Below is a small trained network, with its code and all its weights. Each question gives an input and a class and asks what happens when units are switched off, that is, made to give their printed mean instead of their output.

import numpy as np


def w(rows, s, z=0):
    codes = np.array(rows[::2]) - 128.0
    scale = np.full(codes.shape[1], s)
    scale[-1] = z or s
    return codes * scale


def f(y):
    return y / 2 * (1 + np.tanh(0.7978845608 * (y + 0.044715 * y**3)))


def log_softmax(a):
    a = a - a.max(-1, keepdims=True)
    return a - np.log(np.exp(a).sum(-1, keepdims=True))


def net(x, mask):
    res = np.array(x, float).reshape(1, 4) / 4 @ E
    y = f(res @ A[0][:, :-1].T + A[0][:, -1])
    res = res + np.where(mask, y, B[0][:, -1]) @ B[0][:, :-1]
    return log_softmax(res[-1] @ U[:, :-1].T + U[:, -1])


A, B = {}, {}
E = w([
[173,124,209,78,161,34,131,180,161,74],'x0',
[196,145,57,135,70,98,129,50,53,52],'x1',
[84,168,83,62,122,97,136,156,80,147],'x2',
[255,154,69,141,163,72,146,135,155,191],'x3',
],0.014)
A[0] = w([
[218,124,44,148,177,93,137,142,176,203,25],'n0',
[64,150,165,125,245,172,125,167,211,219,2],'n1',
[143,69,162,254,141,132,100,126,207,126,102],'n2',
[54,237,80,32,153,107,128,182,59,184,75],'n3',
[203,91,154,162,83,162,91,75,156,112,63],'n4',
[111,156,68,174,81,234,135,102,116,216,21],'n5',
[127,102,179,213,151,164,129,75,156,118,96],'n6',
],0.0078,0.0061)
B[0] = w([
[75,9,157,126,88,146,66,163,86,92,237],'n0',
[159,175,75,104,125,126,84,48,65,56,253],'n1',
[79,137,104,123,118,79,208,98,164,172,215],'n2',
[126,69,130,167,135,87,158,71,145,214,212],'n3',
[138,131,117,163,134,95,142,109,107,156,181],'n4',
[132,180,214,28,158,71,158,150,135,82,238],'n5',
[124,63,128,146,140,87,110,97,107,181,193],'n6',
],0.014,0.011)
U = w([
[195,153,3,144,83,107,124,44,66,93,128],'0',
[129,87,81,167,135,78,170,82,150,240,101],'1',
[186,127,208,78,190,50,131,163,178,114,137],'2',
[24,38,158,157,80,195,81,114,115,118,121],'3',
[138,118,95,134,120,175,115,123,172,182,254],'4',
[122,161,63,144,135,173,139,177,173,139,103],'5',
[165,153,91,133,130,178,147,158,171,144,100],'6',
[155,174,96,162,105,177,111,177,172,135,99],'7',
],0.014,0.025)

Each question gives the input, the list of numbers given to net, and the class t.
The units are the neurons (one row each of A and B). Each row of codes is followed by its name. A weight is (code - 128) times the scale printed after its matrix; where a second scale follows, it is the last column's (A, B and U).
mask holds one flag per neuron, in row order. A switched-off neuron (its flag False) gives its mean, the last column of its row in B, instead of its output. The means were averaged over made-up inputs and are rounded, as every weight is.
A unit's drop is (log p(t) with every unit on - log p(t) with that unit switched off) / (log p(t) with every unit on - log p(t) with every unit switched off).
The circuit of an input: a set's keep is (log p(t) with only the set's units on - log p(t) with every unit switched off) / (log p(t) with every unit on - log p(t) with every unit switched off). Starting from all 7 units, units are removed one at a time, each time the one whose removal leaves the highest keep (on an exact tie, the one counted first), for as long as the keep stays at least 0.8.
circuit, biggest first: the units of the circuit, biggest drop first
unit that matters most: the unit with the biggest drop
k most important neurons: the k neurons with the biggest drops, biggest first
drop when u is switched off: that unit's drop, to one decimal
input [3,-3,-7,6], class 1: unit that matters most : n2
input [5,1,-8,8], class 1: 2 most important neurons : n2; n4
input [-5,-6,6,0], class 0: 3 most important neurons : n1; n2; n6
input [-2,4,-2,5], class 3: circuit, biggest first : n0; n1
input [2,-3,-6,7], class 3: 2 most important neurons : n0; n3
input [2,6,-8,-1], class 1: circuit, biggest first : n1; n2
input [-1,-5,-1,-4], class 0: 2 most important neurons : n1; n0
input [3,5,-8,-7], class 1: 2 most important neurons : n0; n1
input [-8,-6,-6,0], class 2: 2 most important neurons : n5; n3
input [-2,-5,-6,0], class 1: 2 most important neurons : n2; n6
input [6,3,-8,-8], class 1: circuit, biggest first : n0; n2; n5
input [0,-2,1,-3], class 4: circuit, biggest first : n0; n5
input [0,-5,2,-2], class 0: 2 most important neurons : n1; n0
input [4,-7,1,3], class 0: unit that matters most : n1
input [6,0,2,7], class 3: circuit, biggest first : n0; n5
input [-7,-4,1,-6], class 2: 2 most important neurons : n5; n0
input [1,-3,2,2], class 4: circuit, biggest first : n5; n2
input [-1,-7,-7,-2], class 0: 2 most important neurons : n1; n3
input [-4,6,-6,7], class 3: 2 most important neurons : n0; n1
input [-3,-3,-3,-1], class 4: circuit, biggest first : n0
input [-8,-4,-3,-3], class 2: drop when n5 is switched off : 0.8
input [-6,0,2,3], class 2: drop when n5 is switched off : 0.6
